Where the symbols take the items:
pifo: +>noso, !>repa, &>loga, %>pono, ~>mimu
vifo: +>none, !>bapa, &>geti, %>lamu, ~>duke
dale: +>loga, !>pono, &>topo, %>none, ~>feka
rupa: +>nipa, !>none, &>gezo, %>none, ~>difu
duke: +>none, !>kova, &>zazu, %>duvu, ~>vifo
duzu: +>note, !>none, &>tedo, %>butu, ~>padi
lamu: +>vifo, !>tedo, &>kono, %>kuge, ~>duvu
kova: +>none, !>duse, &>duke, %>fuse, ~>bapa
tuzu: +>none, !>made, &>none, %>zafo, ~>ziku
nope: +>kuge, !>zuro, &>lura, %>none, ~>tegu
tedo: +>bapa, !>duzu, &>lamu, %>geke, ~>fuse
dida: +>bito, !>noso, &>bosa, %>loga, ~>sape
repa: +>duvu, !>mego, &>pifo, %>tegu, ~>kuge
topo: +>sasi, !>dale, &>none, %>none, ~>dalo
tegu: +>repa, !>gezo, &>pono, %>none, ~>nope
zafo: +>tuzu, !>sape, &>none, %>sagu, ~>bosa
made: +>none, !>geti, &>tuzu, %>sape, ~>bito
lura: +>mimu, !>nope, &>feka, %>none, ~>pono
fuse: +>kova, !>padi, &>duvu, %>mego, ~>tedo
geke: +>tedo, !>butu, &>kuge, %>zuro, ~>mego
noso: +>zazu, !>duvu, &>dida, %>pifo, ~>kono
pono: +>pifo, !>tegu, &>dale, %>none, ~>lura
butu: +>duzu, !>none, &>geke, %>difu, ~>nipa
fozo: +>sape, !>mimu, &>sagu, %>feka, ~>loga
loga: +>dida, !>pifo, &>sasi, %>dale, ~>fozo
difu: +>butu, !>none, &>zuro, %>none, ~>rupa
zuro: +>geke, !>difu, &>nope, %>none, ~>gezo
mego: +>fuse, !>nipa, &>repa, %>gezo, ~>geke
feka: +>fozo, !>lura, &>dalo, %>none, ~>dale
sape: +>made, !>kono, &>zafo, %>fozo, ~>dida
bito: +>none, !>zazu, &>ziku, %>dida, ~>made
gezo: +>mego, !>rupa, &>tegu, %>none, ~>zuro
mimu: +>kono, !>kuge, &>fozo, %>lura, ~>pifo
duse: +>none, !>none, &>kova, %>padi, ~>note
sasi: +>bosa, !>loga, &>none, %>topo, ~>sagu
dalo: +>sagu, !>feka, &>none, %>none, ~>topo
kuge: +>lamu, !>geke, &>mimu, %>nope, ~>repa
duvu: +>duke, !>fuse, &>noso, %>repa, ~>lamu
bapa: +>none, !>note, &>vifo, %>tedo, ~>kova
zazu: +>none, !>duke, &>bito, %>noso, ~>geti
bosa: +>ziku, !>dida, &>none, %>sasi, ~>zafo
ziku: +>none, !>bito, &>none, %>bosa, ~>tuzu
sagu: +>zafo, !>fozo, &>none, %>dalo, ~>sasi
note: +>none, !>none, &>bapa, %>duzu, ~>duse
nipa: +>padi, !>none, &>mego, %>rupa, ~>butu
padi: +>duse, !>none, &>fuse, %>nipa, ~>duzu
kono: +>geti, !>lamu, &>sape, %>mimu, ~>noso
geti: +>none, !>vifo, &>made, %>kono, ~>zazu

In the rows, 58 means zero.

The rows follow the links: the fewer symbols apart two items are, the more alike their rows tend to be.

Each row is also shifted at random along 4 hidden directions that mean nothing.

Some items, each with a row of numbers:
rupa: 57 68 81 76 62 61 29 50 57 53 81 45 52 71 51 59 49 73 42 57 75 59 67 74 76 71 77 44 52 73 56 33 74
fozo: 49 46 54 62 39 49 68 63 78 75 40 59 71 61 51 43 57 37 74 46 40 64 49 44 68 73 63 75 53 51 48 73 58
pifo: 59 67 67 84 49 64 64 52 40 49 64 49 64 61 42 34 80 42 50 62 71 64 57 75 58 72 77 87 64 67 67 54 54
kova: 58 67 71 71 74 70 27 69 44 71 85 75 34 63 68 81 41 87 33 47 70 58 76 47 57 63 60 40 51 64 51 32 54
duke: 75 71 58 48 72 70 68 54 35 30 74 61 48 55 65 74 68 77 47 74 75 56 61 86 50 36 59 44 74 68 74 55 51
geke: 15 51 55 77 61 35 47 50 82 65 62 41 74 51 61 30 47 49 70 64 48 63 48 36 54 70 46 85 24 60 48 45 72
noso: 46 64 67 80 69 64 54 77 38 75 69 79 40 56 63 56 80 55 40 49 59 62 70 46 46 77 55 77 62 51 59 44 42
tuzu: 17 31 62 62 42 70 49 71 53 61 71 53 51 41 86 59 39 63 67 47 46 53 44 51 38 83 74 33 68 54 53 66 71
tegu: 73 79 62 47 55 61 71 40 46 27 78 45 69 74 47 50 65 64 58 85 72 53 74 93 66 29 64 53 67 72 84 62 68
zuro: 52 58 52 53 55 47 54 53 84 57 59 50 74 67 51 67 27 67 68 54 57 60 49 53 73 47 55 59 37 71 46 62 65
sape: 46 45 57 50 52 60 52 71 62 78 41 82 48 48 71 67 64 48 72 46 47 50 54 38 55 80 48 48 71 38 54 58 66
lura: 26 54 73 49 37 58 59 63 72 62 72 61 64 76 61 67 46 53 80 50 55 53 60 61 76 57 57 44 61 60 49 62 85
bosa: 79 60 50 56 59 67 71 66 44 65 57 69 51 50 62 41 76 47 51 71 46 57 82 50 43 50 50 58 74 41 82 68 41
geti: 41 53 67 45 53 70 52 83 64 75 57 92 43 62 76 102 42 70 68 33 61 53 50 46 64 68 55 35 66 55 32 59 55
lamu: 37 54 56 53 58 59 48 51 64 60 51 76 56 39 72 78 59 57 79 60 68 50 32 49 46 79 49 64 60 53 48 39 69
difu: 65 63 71 45 54 55 35 48 79 62 50 66 60 72 50 89 37 69 66 51 71 47 54 63 92 62 58 29 55 65 42 39 85
duvu: 66 68 58 64 74 64 56 47 35 41 63 65 49 43 62 54 85 61 49 76 74 55 57 71 40 62 58 72 68 59 74 40 53
dale: 43 64 75 70 53 63 65 79 51 73 85 55 58 83 52 34 57 52 43 52 41 65 97 53 67 43 60 53 51 57 69 74 57
duzu: 66 52 51 49 77 45 49 45 72 56 33 53 55 42 64 76 63 63 67 63 66 53 39 59 63 65 42 59 51 57 48 43 64

The symbols that take the first to the second take the third to the fourth, perhaps in another order. What is the fourth?
Answers are names.
A 51 57 53 70 53 47 41 48 83 68 50 58 74 56 50 58 38 55 66 50 60 59 37 37 61 81 59 82 37 64 38 42 62
B 78 62 51 39 65 36 57 37 83 52 32 50 72 62 47 62 62 49 72 73 61 51 53 63 82 54 41 63 51 56 57 49 75
C 50 54 64 61 58 74 58 76 39 63 83 64 46 56 73 46 59 64 48 58 44 60 85 53 41 51 60 39 70 50 70 70 51
D bito

A 25 45 54 48 67 46 74 62 65 59 46 63 56 42 76 54 76 42 78 64 48 52 46 52 47 58 31 71 59 43 60 64 64
B 69 78 79 63 43 69 59 76 48 70 77 74 52 90 45 62 54 61 45 47 65 61 87 65 78 50 67 50 64 65 56 62 56
C 58 38 53 59 51 70 60 85 64 75 40 73 53 50 64 89 35 71 58 19 55 69 36 46 57 75 77 51 58 60 23 79 37
D loga

A 48 37 47 57 46 65 63 57 58 56 46 61 61 30 72 55 61 50 75 58 50 55 33 54 36 83 71 57 75 46 61 65 61
B 41 53 63 55 37 56 58 61 73 72 48 64 68 62 56 45 60 36 79 54 45 52 58 49 68 78 58 58 65 44 55 59 74
C 32 54 61 75 43 53 63 72 78 81 44 73 69 66 49 56 53 37 72 36 51 62 46 37 64 81 58 89 47 58 33 58 56
D nope

A 80 57 57 57 63 66 73 77 38 59 61 57 44 58 60 63 66 66 39 53 55 64 73 64 50 43 66 46 71 55 63 82 37
B 56 45 55 46 52 63 61 75 66 80 34 83 50 49 66 72 63 48 70 43 44 55 53 36 59 75 51 52 68 36 48 64 57
C 63 62 64 52 69 69 68 66 30 41 70 56 42 58 66 70 75 68 44 60 67 60 66 83 48 45 65 46 77 65 67 66 50
D kono

A 60 64 72 66 83 54 30 49 46 56 66 55 39 47 65 55 80 67 44 75 66 51 73 62 59 70 45 49 55 53 71 25 69
B 46 57 61 65 84 56 52 54 43 45 87 40 49 51 73 51 59 79 38 73 63 58 69 66 42 41 50 48 50 65 69 50 57
C 81 63 72 62 55 78 43 67 33 68 56 84 40 52 62 63 82 53 47 54 60 49 79 58 57 81 63 43 87 43 73 44 53
D ziku

A 56 46 36 47 68 45 91 62 69 57 27 60 65 44 64 65 75 44 74 57 55 60 31 51 47 48 39 86 62 48 51 77 41
B 58 61 39 43 53 41 79 35 82 40 38 47 85 58 48 47 65 40 86 81 60 54 38 65 62 40 42 92 52 59 61 68 65
C 66 58 53 34 67 60 47 56 72 61 54 73 51 57 70 98 36 79 65 55 68 47 48 51 63 50 45 35 56 58 46 50 63
D duzu

A 59 55 64 68 64 67 58 67 35 67 64 62 43 50 68 42 86 48 47 61 50 58 77 56 45 70 57 57 72 44 75 55 50
B 58 50 55 72 72 63 76 86 44 72 70 49 44 63 64 45 63 62 33 45 44 76 79 51 44 39 60 61 57 59 56 85 28
C 78 67 68 76 57 70 42 40 49 35 72 39 63 61 43 62 42 77 42 57 85 66 46 84 63 68 95 57 54 87 56 42 60
D mego

A 64 51 49 47 32 62 74 67 72 65 54 59 76 67 52 54 36 51 72 51 42 59 56 53 63 49 65 49 64 58 56 84 58
B 67 51 48 63 60 68 70 55 35 51 59 50 56 39 63 31 81 49 52 78 46 59 69 65 34 56 62 59 80 44 87 70 53
C 87 74 45 81 72 46 67 48 60 56 50 45 71 63 33 36 61 56 38 61 63 75 57 51 59 50 62 104 36 73 55 57 31
D bapa

A 86 82 60 49 71 75 61 76 44 63 69 89 42 75 57 90 55 79 39 54 65 57 81 55 62 34 42 51 62 59 59 56 35
B 63 57 62 56 69 65 72 83 42 71 70 64 43 66 66 57 66 62 40 51 44 65 88 55 53 33 50 42 63 51 67 77 39
C 80 75 73 77 65 60 26 49 58 65 58 62 53 65 37 63 60 62 41 49 75 59 66 56 78 85 70 66 50 66 52 27 63
D repa

A 69 51 47 48 83 45 62 63 78 58 37 52 57 51 60 87 43 77 51 48 62 65 40 50 66 44 48 61 41 68 33 68 46
B 27 45 43 53 74 45 79 70 67 57 57 51 62 51 71 67 43 70 65 49 51 67 36 44 42 36 43 75 38 64 39 80 41
C 48 52 54 49 71 48 41 45 69 58 47 62 57 39 71 69 57 61 71 67 60 48 43 45 52 69 39 58 49 50 55 36 71
D kono

A 47 51 59 51 37 61 74 51 71 35 49 47 74 64 51 69 48 55 78 50 67 59 29 81 69 58 80 56 68 74 46 76 70
B 43 65 70 53 46 55 18 45 75 73 66 78 63 65 61 71 45 55 76 63 62 41 59 41 75 88 43 45 49 49 56 18 93
C 41 60 66 78 47 65 60 82 55 86 93 61 58 79 56 30 43 55 46 48 35 67 96 34 56 51 61 56 45 55 65 77 48
D pifo

A 24 41 80 68 25 65 44 71 68 77 71 61 57 67 60 64 35 59 70 31 53 56 53 52 72 89 81 36 61 60 41 59 82
B 84 61 55 33 37 59 64 58 78 73 30 80 70 67 48 64 67 36 87 60 49 43 65 54 82 62 52 48 81 39 63 67 72
C 45 61 61 45 36 62 52 44 73 40 61 56 74 68 55 75 37 65 81 61 70 49 36 76 72 59 70 46 59 70 51 57 81
D kuge

A 60 43 51 47 53 61 63 64 63 67 30 73 56 44 67 68 66 50 74 51 49 54 45 49 54 70 54 55 76 43 53 67 56
B 60 53 65 68 61 68 59 59 33 53 59 56 45 43 67 43 90 47 47 67 59 54 68 68 43 71 67 54 81 48 78 57 58
C 70 71 61 59 82 57 44 45 44 52 67 59 44 51 65 55 79 63 45 83 63 51 74 59 50 53 41 55 59 50 81 33 60
D tedo

A 60 83 77 60 52 63 52 63 46 74 74 83 52 81 46 44 82 41 56 70 59 49 99 59 74 56 42 60 68 46 81 44 70
B 71 49 61 39 45 71 47 60 59 68 33 89 50 43 70 88 69 51 77 53 59 40 47 58 61 84 61 34 88 39 57 51 71
C 53 76 71 88 51 64 42 52 46 61 76 63 59 65 45 39 64 54 48 60 68 62 61 59 54 82 72 85 51 66 60 35 57
D kono

A 41 40 55 42 57 57 71 76 62 65 53 60 53 53 76 69 55 59 70 46 46 56 55 55 53 51 52 36 66 48 53 80 60
B 104 68 54 38 51 77 59 54 39 55 52 83 51 54 59 59 81 51 59 76 57 42 83 65 52 52 52 30 97 35 92 60 58
C 65 68 71 58 84 57 38 59 47 59 74 59 36 61 67 72 62 75 39 63 68 54 81 61 67 50 46 31 55 58 59 36 68
D tedo

A 66 38 38 50 51 64 82 66 62 46 41 49 65 41 68 62 46 59 66 50 47 66 35 61 41 48 71 54 67 58 52 95 41
B 82 64 59 52 51 78 53 60 33 62 65 78 46 52 64 55 78 51 54 72 52 45 83 57 47 61 53 36 86 38 87 54 58
C 88 65 53 62 52 57 81 55 50 52 47 47 67 63 39 28 84 39 53 73 54 67 71 74 63 49 64 74 69 54 77 75 45
D feka

A 78 89 72 73 58 63 25 62 57 83 74 87 54 81 44 58 55 59 46 58 60 54 94 33 76 69 44 65 43 57 65 25 63
B 57 59 64 52 43 56 39 45 78 52 60 55 71 66 55 80 30 72 71 54 72 53 40 66 75 69 72 42 54 70 45 45 79
C 51 64 64 82 41 71 49 75 50 88 78 68 57 66 51 28 59 46 49 51 39 63 84 34 50 78 64 69 54 47 69 58 53
D dalo

A 91 74 54 68 79 62 39 56 46 68 52 75 45 54 56 71 66 70 38 56 71 63 63 47 50 66 56 71 55 60 57 37 35
B 83 78 55 60 68 51 53 36 54 51 65 54 66 67 42 39 73 54 52 83 65 54 76 63 68 48 45 70 52 61 79 42 62
C 61 60 61 51 30 67 52 67 75 85 52 87 67 66 54 53 48 40 80 52 40 50 69 35 67 76 55 51 66 41 56 61 67
D dalo

